Below is a small trained network, with its code and all its weights. Each question gives an input and a class and asks what happens when units are switched off, that is, made to give their printed mean instead of their output.

import numpy as np


def w(rows, s, z=0):
    codes = np.array(rows[::2]) - 128.0
    scale = np.full(codes.shape[1], s)
    scale[-1] = z or s
    return codes * scale


def f(y):
    return np.maximum(y, 0)


def log_softmax(a):
    a = a - a.max(-1, keepdims=True)
    return a - np.log(np.exp(a).sum(-1, keepdims=True))


def net(x, mask):
    res = np.array(x, float).reshape(1, 2) / 4 @ E
    y = f(res @ A[0][:, :-1].T + A[0][:, -1])
    res = res + np.where(mask, y, B[0][:, -1]) @ B[0][:, :-1]
    return log_softmax(res[-1] @ U[:, :-1].T + U[:, -1])


A, B = {}, {}
E = w([
[181,128,124,233,140,188,187,52,50,213],'x0',
[83,168,121,97,127,2,245,90,251,166],'x1',
],0.0099)
A[0] = w([
[44,86,103,81,122,64,111,166,221,83,216],'N1',
[113,154,148,186,98,134,143,133,128,135,249],'N2',
[75,62,212,87,113,100,116,155,177,100,214],'N3',
[228,153,112,218,167,222,160,49,7,213,141],'N4',
[182,20,139,121,95,223,43,218,16,61,95],'N5',
[81,175,114,100,159,22,235,78,227,156,17],'N6',
[159,145,155,166,122,176,168,70,78,180,8],'N7',
[117,83,134,58,100,131,96,237,161,62,31],'N8',
[105,140,125,101,119,79,180,120,184,85,149],'N9',
[189,42,116,151,111,208,13,164,47,90,6],'N10',
[76,71,148,67,107,130,76,194,160,86,16],'N11',
[174,173,110,221,171,153,179,80,96,211,10],'N12',
[107,138,140,155,90,107,120,107,135,115,8],'N13',
[147,103,99,121,144,153,109,94,119,127,252],'N14',
[52,214,150,122,71,44,181,102,183,109,60],'N15',
[48,105,154,62,104,81,72,218,189,70,28],'N16',
[88,55,120,92,91,119,16,222,151,67,161],'N17',
[103,69,70,60,69,62,61,211,179,43,31],'N18',
],0.014,0.017)
B[0] = w([
[201,124,88,173,132,200,69,81,100,128,229],'N1',
[141,159,77,186,138,224,43,43,120,131,194],'N2',
[160,128,70,178,125,175,92,90,156,113,199],'N3',
[198,60,122,163,197,121,74,138,197,165,254],'N4',
[53,191,222,63,49,186,166,191,71,109,239],'N5',
[24,151,219,32,80,93,192,214,49,107,203],'N6',
[172,15,178,112,253,43,177,168,190,230,157],'N7',
[140,58,187,68,214,66,148,167,142,187,167],'N8',
[89,147,141,99,102,187,104,121,98,112,185],'N9',
[21,177,222,16,76,89,214,216,60,114,204],'N10',
[195,43,198,92,208,48,198,200,165,188,157],'N11',
[164,15,185,80,232,57,157,168,184,220,169],'N12',
[149,88,227,94,175,133,110,156,110,175,128],'N13',
[198,160,43,215,61,247,46,39,39,99,199],'N14',
[59,101,217,51,84,162,130,150,89,99,184],'N15',
[154,76,177,103,228,27,164,195,205,180,184],'N16',
[166,87,125,155,201,160,79,74,118,172,208],'N17',
[166,55,185,125,206,34,178,186,205,179,184],'N18',
],0.017,0.031)
U = w([
[156,87,144,123,204,103,135,134,166,157,65],'0',
[44,144,175,64,76,130,151,158,83,118,58],'1',
[147,137,104,173,111,181,114,88,113,125,228],'2',
[232,28,25,231,30,27,237,232,230,28,4],'3',
[232,217,23,240,27,23,238,231,225,24,4],'4',
[224,227,23,233,25,24,247,253,37,232,4],'5',
],0.028,0.024)

Each question gives the input, the list of numbers given to net, and the class t.
The units are the neurons (one row each of A and B). Each row of codes is followed by its name. A weight is (code - 128) times the scale printed after its matrix; where a second scale follows, it is the last column's (A, B and U).
mask holds one flag per neuron, in row order. A switched-off neuron (its flag False) gives its mean, the last column of its row in B, instead of its output. The means were averaged over made-up inputs and are rounded, as every weight is.
A unit's drop is (log p(t) with every unit on - log p(t) with that unit switched off) / (log p(t) with every unit on - log p(t) with every unit switched off).
most important unit: the unit with the biggest drop
top k neurons: the k neurons with the biggest drops, biggest first
drop of u: that unit's drop, to one decimal
input [-3,-3], class 2: top 2 neurons	[N6; N4]
input [0,-3], class 2: top 2 neurons	[N6; N15]
input [0,5], class 1: most important unit	N6
input [2,3], class 2: top 2 neurons	[N10; N5]
input [4,-6], class 1: top 2 neurons	[N5; N10]
input [3,-2], class 2: top 2 neurons	[N16; N18]
input [2,-3], class 2: top 2 neurons	[N6; N15]
input [3,-3], class 2: top 3 neurons	[N6; N16; N18]
input [4,-5], class 1: drop of N5	2.2
input [4,-8], class 1: drop of N5	0.6
